Below is a small trained network, with its code and all its weights. Each question gives an input and a class and asks what happens when units are switched off, that is, made to give their printed mean instead of their output.

import numpy as np


def w(rows, s, z=0):
    codes = np.array(rows[::2]) - 128.0
    scale = np.full(codes.shape[1], s)
    scale[-1] = z or s
    return codes * scale


def norm(h):
    return h / np.sqrt((h * h).mean(-1, keepdims=True) + 1e-5)


def f(y):
    return y / 2 * (1 + np.tanh(0.7978845608 * (y + 0.044715 * y**3)))


def log_softmax(a):
    a = a - a.max(-1, keepdims=True)
    return a - np.log(np.exp(a).sum(-1, keepdims=True))


def net(x, mask):
    res = np.array(x, float).reshape(1, 5) / 4 @ E
    u = 0
    for l in range(2):
        y = f(norm(res) @ A[l][:, :-1].T + A[l][:, -1])
        res = res + np.where(mask[u : u + 10], y, B[l][:, -1]) @ B[l][:, :-1]
        u += 10
    return log_softmax(norm(res)[-1] @ U[:, :-1].T + U[:, -1])


A, B = {}, {}
E = w([
[1,81,130,173,111,43,89,140,170,186],'x0',
[106,201,77,197,142,189,134,151,90,91],'x1',
[134,184,190,136,166,148,122,228,88,182],'x2',
[151,101,77,73,108,105,100,177,157,86],'x3',
[184,193,70,10,159,114,114,179,100,191],'x4',
],0.0087)
A[0] = w([
[126,132,167,139,171,40,101,109,167,200,33],'L0N1',
[128,74,177,64,106,108,161,214,129,164,45],'L0N2',
[167,76,125,90,127,150,167,15,136,70,21],'L0N3',
[64,121,99,209,117,110,72,90,181,42,3],'L0N4',
[96,106,210,254,108,223,138,111,90,156,34],'L0N5',
[53,170,101,153,125,110,191,81,131,127,145],'L0N6',
[45,99,109,61,127,82,130,134,138,213,29],'L0N7',
[131,83,142,183,178,108,145,78,71,182,96],'L0N8',
[200,169,104,52,117,147,124,175,119,144,91],'L0N9',
[117,202,240,213,158,134,146,95,139,126,40],'L0N10',
],0.0083,0.0053)
B[0] = w([
[81,152,159,140,154,150,28,123,158,167,175],'L0N1',
[165,64,177,89,188,103,144,111,142,161,174],'L0N2',
[232,186,183,106,31,202,104,3,190,126,221],'L0N3',
[92,10,89,51,78,138,175,142,45,143,220],'L0N4',
[33,237,216,127,147,107,180,216,182,71,254],'L0N5',
[163,76,173,87,139,147,123,213,112,111,198],'L0N6',
[97,199,92,94,57,57,42,136,155,188,201],'L0N7',
[152,174,158,120,95,160,123,177,137,99,167],'L0N8',
[131,73,60,180,184,65,163,127,158,71,251],'L0N9',
[74,198,194,162,191,135,117,156,164,54,212],'L0N10',
],0.0082,0.005)
A[1] = w([
[165,183,63,183,150,150,217,148,108,135,6],'L1N1',
[170,92,133,161,23,186,138,63,151,106,142],'L1N2',
[197,96,97,185,187,166,131,162,128,108,94],'L1N3',
[173,172,61,161,180,162,146,149,36,117,13],'L1N4',
[137,135,37,80,105,93,138,84,176,130,147],'L1N5',
[37,26,95,140,42,156,180,157,88,107,3],'L1N6',
[76,117,150,170,116,95,44,106,149,254,29],'L1N7',
[61,67,168,186,111,113,162,113,90,111,121],'L1N8',
[187,76,148,105,157,130,132,117,138,69,71],'L1N9',
[152,169,53,165,201,170,112,121,104,118,35],'L1N10',
],0.0091,0.0051)
B[1] = w([
[84,169,93,150,164,184,74,119,5,144,166],'L1N1',
[122,144,79,67,118,187,149,46,168,121,254],'L1N2',
[108,77,177,84,136,153,53,112,66,147,179],'L1N3',
[136,89,147,191,92,144,47,95,18,102,179],'L1N4',
[105,190,170,238,119,122,148,151,145,117,251],'L1N5',
[108,52,8,81,178,109,173,149,67,169,202],'L1N6',
[119,131,168,56,2,164,70,126,49,238,209],'L1N7',
[46,167,38,153,205,167,204,137,65,123,192],'L1N8',
[131,87,210,154,118,179,118,135,139,163,179],'L1N9',
[188,184,97,133,158,88,79,54,71,136,166],'L1N10',
],0.0087,0.0056)
U = w([
[100,134,147,90,38,77,50,159,127,228,175],'0',
[61,197,209,190,155,176,186,181,130,81,217],'1',
[52,42,8,98,107,153,193,137,103,117,158],'2',
[158,166,49,168,141,19,121,166,201,122,2],'3',
[202,23,187,95,175,86,126,189,147,133,52],'4',
[194,152,134,113,50,188,144,16,194,78,170],'5',
[177,146,95,174,171,137,64,121,10,95,114],'6',
],0.017,0.0033)

Each question gives the input, the list of numbers given to net, and the class t.
The units are the neurons (one row each of A and B). Each row of codes is followed by its name. A weight is (code - 128) times the scale printed after its matrix; where a second scale follows, it is the last column's (A, B and U).
mask holds one flag per neuron, layer by layer. A switched-off neuron (its flag False) gives its mean, the last column of its row in B, instead of its output. The means were averaged over made-up inputs and are rounded, as every weight is.
A unit's drop is (log p(t) with every unit on - log p(t) with that unit switched off) / (log p(t) with every unit on - log p(t) with every unit switched off).
The circuit of an input: a set's keep is (log p(t) with only the set's units on - log p(t) with every unit switched off) / (log p(t) with every unit on - log p(t) with every unit switched off). Starting from the 12 units with the biggest drops (on a tie, the unit counted first), units are removed one at a time, each time the one whose removal leaves the highest keep (on an exact tie, the one counted first), for as long as the keep stays at least 0.8.
circuit, biggest first: the units of the circuit, biggest drop first
unit that matters most: the unit with the biggest drop
k most important neurons: the k neurons with the biggest drops, biggest first
k most important neurons of layer l: the k neurons of layer l with the biggest drops, biggest first
drop when u is switched off: that unit's drop, to one decimal
input [-5,0,-4,2,5], class 6: circuit, biggest first	[L0N9 L1N3 L1N5]
input [0,3,-8,4,6], class 5: 4 most important neurons	[L0N5 L0N7 L0N3 L1N6]
input [-8,-6,8,-2,2], class 4: 2 most important neurons	[L0N2 L1N9]
input [-3,5,-1,7,-3], class 2: 2 most important neurons	[L0N4 L1N6]
input [-3,-1,-3,4,7], class 6: most important neuron of layer 1	[L1N3]
input [-1,-3,7,-3,5], class 4: circuit, biggest first	[L0N2 L0N9]
input [5,2,-2,-4,1], class 0: 4 most important neurons	[L0N7 L0N1 L0N9 L1N7]
input [6,5,-6,-6,5], class 0: 2 most important neurons	[L0N7 L1N7]
input [7,4,-8,-6,-8], class 2: 2 most important neurons	[L0N4 L1N6]
input [-8,-5,-2,7,7], class 4: circuit, biggest first	[L0N9 L1N9]
input [8,-3,-2,5,-4], class 2: 4 most important neurons	[L0N4 L1N6 L1N8 L0N3]
input [-5,6,0,5,-8], class 2: circuit, biggest first	[L0N4 L1N6]
input [-2,-1,0,3,4], class 6: 2 most important neurons	[L0N6 L0N4]
input [1,-6,3,8,1], class 4: circuit, biggest first	[L0N2]
input [-8,-6,7,-6,4], class 6: 2 most important neurons of layer 1	[L1N4 L1N1]
input [3,-1,-1,5,5], class 3: 3 most important neurons	[L0N9 L1N5 L1N3]
input [-6,-7,7,-7,4], class 4: 2 most important neurons	[L0N2 L1N8]
input [0,1,-7,-2,-6], class 2: drop when L1N6 is switched off	0.3
input [0,-1,-7,7,-1], class 5: drop when L0N3 is switched off	3.0
input [1,-1,5,4,7], class 3: drop when L0N6 is switched off	0.1
input [-2,-4,4,1,6], class 4: unit that matters most	L0N2
